Below are the code and all the weights of a small trained network. Each question names an input and a class and asks about switching units off, where a switched-off unit gives its printed mean instead of its output.

import numpy as np


def w(rows, s, z=0):
    codes = np.array(rows[::2]) - 128.0
    scale = np.full(codes.shape[1], s)
    scale[-1] = z or s
    return codes * scale


def f(y):
    return np.maximum(y, 0)


def log_softmax(a):
    a = a - a.max(-1, keepdims=True)
    return a - np.log(np.exp(a).sum(-1, keepdims=True))


def net(x, mask):
    res = np.array(x, float).reshape(1, 2) / 4 @ E
    y = f(res @ A[0][:, :-1].T + A[0][:, -1])
    res = res + np.where(mask, y, B[0][:, -1]) @ B[0][:, :-1]
    return log_softmax(res[-1] @ U[:, :-1].T + U[:, -1])


A, B = {}, {}
E = w([
[62,155,79,239,2,103],'x0',
[200,57,43,60,67,138],'x1',
],0.0092)
A[0] = w([
[83,210,177,180,208,142,77],'n0',
[188,57,95,100,79,144,100],'n1',
[81,183,159,142,178,45,139],'n2',
[100,164,105,142,83,136,97],'n3',
[124,159,91,144,125,92,107],'n4',
[114,200,111,106,126,116,251],'n5',
[115,160,167,194,172,106,116],'n6',
[57,57,129,184,69,130,106],'n7',
[80,143,201,157,130,172,168],'n8',
[169,65,174,132,195,168,161],'n9',
[99,84,162,71,186,134,90],'n10',
[76,190,86,211,84,110,80],'n11',
[108,130,152,185,78,120,141],'n12',
[147,131,141,76,153,120,126],'n13',
[149,86,9,98,132,128,155],'n14',
[139,182,130,77,183,154,104],'n15',
[124,100,96,74,81,146,128],'n16',
[117,94,157,123,120,95,113],'n17',
[116,177,85,162,99,135,88],'n18',
[149,115,173,74,198,161,80],'n19',
],0.012,0.014)
B[0] = w([
[250,105,76,144,9,71,195],'n0',
[162,123,87,162,82,70,183],'n1',
[132,144,94,145,95,88,196],'n2',
[132,70,120,176,10,168,160],'n3',
[126,77,147,139,40,152,144],'n4',
[25,216,113,101,235,171,252],'n5',
[171,143,113,142,82,72,183],'n6',
[143,72,130,137,85,176,185],'n7',
[169,195,98,139,137,105,204],'n8',
[78,142,121,179,87,164,210],'n9',
[113,84,110,145,49,158,170],'n10',
[132,100,140,156,64,147,206],'n11',
[88,128,134,114,95,174,194],'n12',
[115,118,89,170,106,136,171],'n13',
[136,189,74,118,94,94,207],'n14',
[99,85,127,167,48,183,168],'n15',
[156,140,97,128,138,77,171],'n16',
[80,113,164,126,138,116,128],'n17',
[150,96,129,131,63,150,159],'n18',
[140,59,102,144,46,161,186],'n19',
],0.012,0.014)
U = w([
[123,86,113,137,95,177,109],'0',
[185,149,96,130,105,6,70],'1',
[71,186,110,119,147,129,254],'2',
[125,113,142,103,136,125,95],'3',
],0.023,0.0079)

Each question gives the input, the list of numbers given to net, and the class t.
The units are the neurons (one row each of A and B). Each row of codes is followed by its name. A weight is (code - 128) times the scale printed after its matrix; where a second scale follows, it is the last column's (A, B and U).
mask holds one flag per neuron, in row order. A switched-off neuron (its flag False) gives its mean, the last column of its row in B, instead of its output. The means were averaged over made-up inputs and are rounded, as every weight is.
A unit's drop is (log p(t) with every unit on - log p(t) with that unit switched off) / (log p(t) with every unit on - log p(t) with every unit switched off).
The circuit of an input: a set's keep is (log p(t) with only the set's units on - log p(t) with every unit switched off) / (log p(t) with every unit on - log p(t) with every unit switched off). Starting from the 12 units with the biggest drops (on a tie, the unit counted first), units are removed one at a time, each time the one whose removal leaves the highest keep (on an exact tie, the one counted first), for as long as the keep stays at least 0.8.
units of the circuit, in order: the units of the circuit, biggest drop first
k most important neurons: the k neurons with the biggest drops, biggest first
drop when u is switched off: that unit's drop, to one decimal
input [3,-3], class 2: units of the circuit, in order => n19, n5
input [3,2], class 2: units of the circuit, in order => n0, n19
input [-4,-6], class 1: units of the circuit, in order => n0
input [-7,8], class 1: 2 most important neurons => n1, n14
input [7,-8], class 1: 2 most important neurons => n0, n6
input [3,-4], class 1: 3 most important neurons => n0, n6, n9
input [0,-4], class 1: 2 most important neurons => n0, n6
input [2,4], class 1: drop when n5 is switched off => 0.2
input [-2,4], class 1: drop when n16 is switched off => 0.2
input [-3,-3], class 2: drop when n7 is switched off => 0.4
